Below are the code and all the weights of a small trained network. Each question names an input and a target symbol and asks about switching units off, where a switched-off unit gives its printed mean instead of its output.

import numpy as np


def w(rows, s, z=0):
    codes = np.array(rows[::2]) - 128.0
    scale = np.full(codes.shape[1], s)
    scale[-1] = z or s
    return codes * scale


def norm(h):
    return h / np.sqrt((h * h).mean(-1, keepdims=True) + 1e-5)


def f(y):
    return np.maximum(y, 0)


def softmax(a):
    e = np.exp(a - a.max(-1, keepdims=True))
    return e / e.sum(-1, keepdims=True)


def log_softmax(a):
    a = a - a.max(-1, keepdims=True)
    return a - np.log(np.exp(a).sum(-1, keepdims=True))


def net(x, mask):
    ids = ['Λαβδζμξστφω'.index(c) for c in x.split()]
    T = len(ids)
    res = E[ids] + P[:T]
    r = norm(res)
    for j in range(3):
        rows = slice(4 * j, 4 * j + 4)
        q, k, v = (r @ M[0][rows].T for M in (Q, K, V))
        z = softmax(np.where(np.tri(T) > 0, q @ k.T / 4**0.5, -1e9)) @ v
        o = O[0][rows]
        res = res + np.where(mask[j], z, o[:, -1]) @ o[:, :-1]
    y = f(norm(res) @ A[0][:, :-1].T + A[0][:, -1])
    res = res + np.where(mask[3:7], y, B[0][:, -1]) @ B[0][:, :-1]
    return log_softmax(norm(res)[-1] @ U[:, :-1].T + U[:, -1])


Q, K, V, O, A, B = {}, {}, {}, {}, {}, {}
E = w([
[89,139,116],'Λ',
[207,139,78],'α',
[118,106,215],'β',
[25,162,49],'δ',
[164,197,184],'ζ',
[54,147,80],'μ',
[40,149,62],'ξ',
[53,163,89],'σ',
[70,249,151],'τ',
[82,195,137],'φ',
[202,242,63],'ω',
],0.019)
P = w([
[242,52,119],'0',
[218,74,89],'1',
[204,82,81],'2',
[180,91,67],'3',
[163,94,60],'4',
[145,94,54],'5',
[124,89,54],'6',
[106,85,52],'7',
[85,91,51],'8',
[52,92,53],'9',
[25,90,68],'10',
[4,78,87],'11',
[3,68,102],'12',
[8,56,106],'13',
],0.0053)
Q[0] = w([
[97,120,148],'H0',
[111,140,99],'H0',
[91,127,121],'H0',
[66,193,70],'H0',
[196,59,109],'H1',
[172,48,224],'H1',
[109,74,58],'H1',
[38,97,136],'H1',
[5,143,141],'H2',
[149,119,119],'H2',
[184,46,162],'H2',
[167,80,127],'H2',
],0.028)
K[0] = w([
[86,138,153],'H0',
[130,129,101],'H0',
[96,129,129],'H0',
[119,234,58],'H0',
[184,30,91],'H1',
[172,9,209],'H1',
[87,87,74],'H1',
[27,128,172],'H1',
[1,89,224],'H2',
[145,123,136],'H2',
[221,78,134],'H2',
[187,83,167],'H2',
],0.022)
V[0] = w([
[45,139,131],'H0',
[2,133,152],'H0',
[111,111,140],'H0',
[58,105,170],'H0',
[46,175,100],'H1',
[147,250,132],'H1',
[93,171,52],'H1',
[6,140,180],'H1',
[121,249,206],'H2',
[51,161,102],'H2',
[109,172,145],'H2',
[174,52,116],'H2',
],0.011)
O[0] = w([
[115,183,172,197],'H0',
[61,223,218,209],'H0',
[104,130,156,117],'H0',
[26,186,214,130],'H0',
[156,96,32,255],'H1',
[167,43,174,230],'H1',
[103,45,34,238],'H1',
[213,197,60,212],'H1',
[218,193,29,142],'H2',
[254,99,95,255],'H2',
[175,143,93,161],'H2',
[54,82,199,43],'H2',
],0.009,0.0077)
A[0] = w([
[137,74,33,151],'N0',
[161,27,206,4],'N1',
[107,179,90,220],'N2',
[10,76,54,204],'N3',
],0.013,0.0014)
B[0] = w([
[48,144,168,251],'N0',
[244,254,168,143],'N1',
[8,138,164,182],'N2',
[170,11,234,186],'N3',
],0.013,0.012)
U = w([
[120,125,183,3],'Λ',
[182,51,205,81],'α',
[222,163,174,254],'β',
[92,223,199,199],'δ',
[125,166,142,41],'ζ',
[99,83,158,133],'μ',
[87,61,146,23],'ξ',
[49,144,106,199],'σ',
[95,177,69,72],'τ',
[155,254,51,98],'φ',
[192,72,63,190],'ω',
],0.02,0.0055)

Each question gives the input, a string of symbols that net reads in full, and the target symbol t.
The units are the heads (4 rows each of Q, K, V and O) and the neurons (one row each of A and B). Each row of codes is followed by its name. A weight is (code - 128) times the scale printed after its matrix; where a second scale follows, it is the last column's (O, A, B and U).
mask holds one flag per unit, heads first, then neurons. A switched-off unit (its flag False) gives its mean, the last column of its rows in O or B, instead of its output. The means were averaged over made-up inputs and are rounded, as every weight is.
A unit's drop is (log p(t) with every unit on - log p(t) with that unit switched off) / (log p(t) with every unit on - log p(t) with every unit switched off).
most important unit: the unit with the biggest drop
heads that matter: for each layer, one digit per head in row order, 1 if its drop is at least 0.15 and else 0, layers parted by /
drop of u: that unit's drop, to one decimal
input ζ β μ ζ ξ α μ τ ζ σ α ω Λ, target ω: heads that matter => 011
input τ μ σ ξ φ φ, target φ: most important unit => H2
input μ β μ φ μ, target φ: heads that matter => 101
input ω μ α ξ μ, target ξ: heads that matter => 001
input τ μ σ Λ, target σ: heads that matter => 110
input τ ζ β β ω Λ ξ, target ω: heads that matter => 100
input β ξ ζ ζ τ ω σ, target ω: heads that matter => 110
input ζ ζ ξ φ ξ Λ ζ μ σ ζ σ β μ τ, target φ: heads that matter => 001
input ξ ζ Λ δ β α σ β ξ ω Λ, target ω: heads that matter => 100
input μ ξ δ β φ σ ξ ω ζ α β ξ, target ξ: heads that matter => 000
input μ ξ σ δ σ β β, target δ: heads that matter => 010
input σ σ μ Λ, target σ: heads that matter => 110
input ζ σ δ μ φ σ α τ σ ω μ, target ω: heads that matter => 011
input α ω ξ σ μ μ σ σ ω ω δ, target ω: heads that matter => 100
input Λ μ ζ μ σ α τ ω σ, target ω: most important unit => H1
input ξ ξ ζ δ ω, target ω: drop of H1 => 0.2
input σ ω β μ β ξ β φ φ δ, target φ: drop of H2 => 1.8
input δ β ζ σ ζ α ω δ, target ω: drop of H0 => 0.6
input α σ ω α ζ μ δ σ β ω μ φ β ξ, target φ: drop of N3 => 0.1
input ω μ σ φ, target φ: most important unit => N3
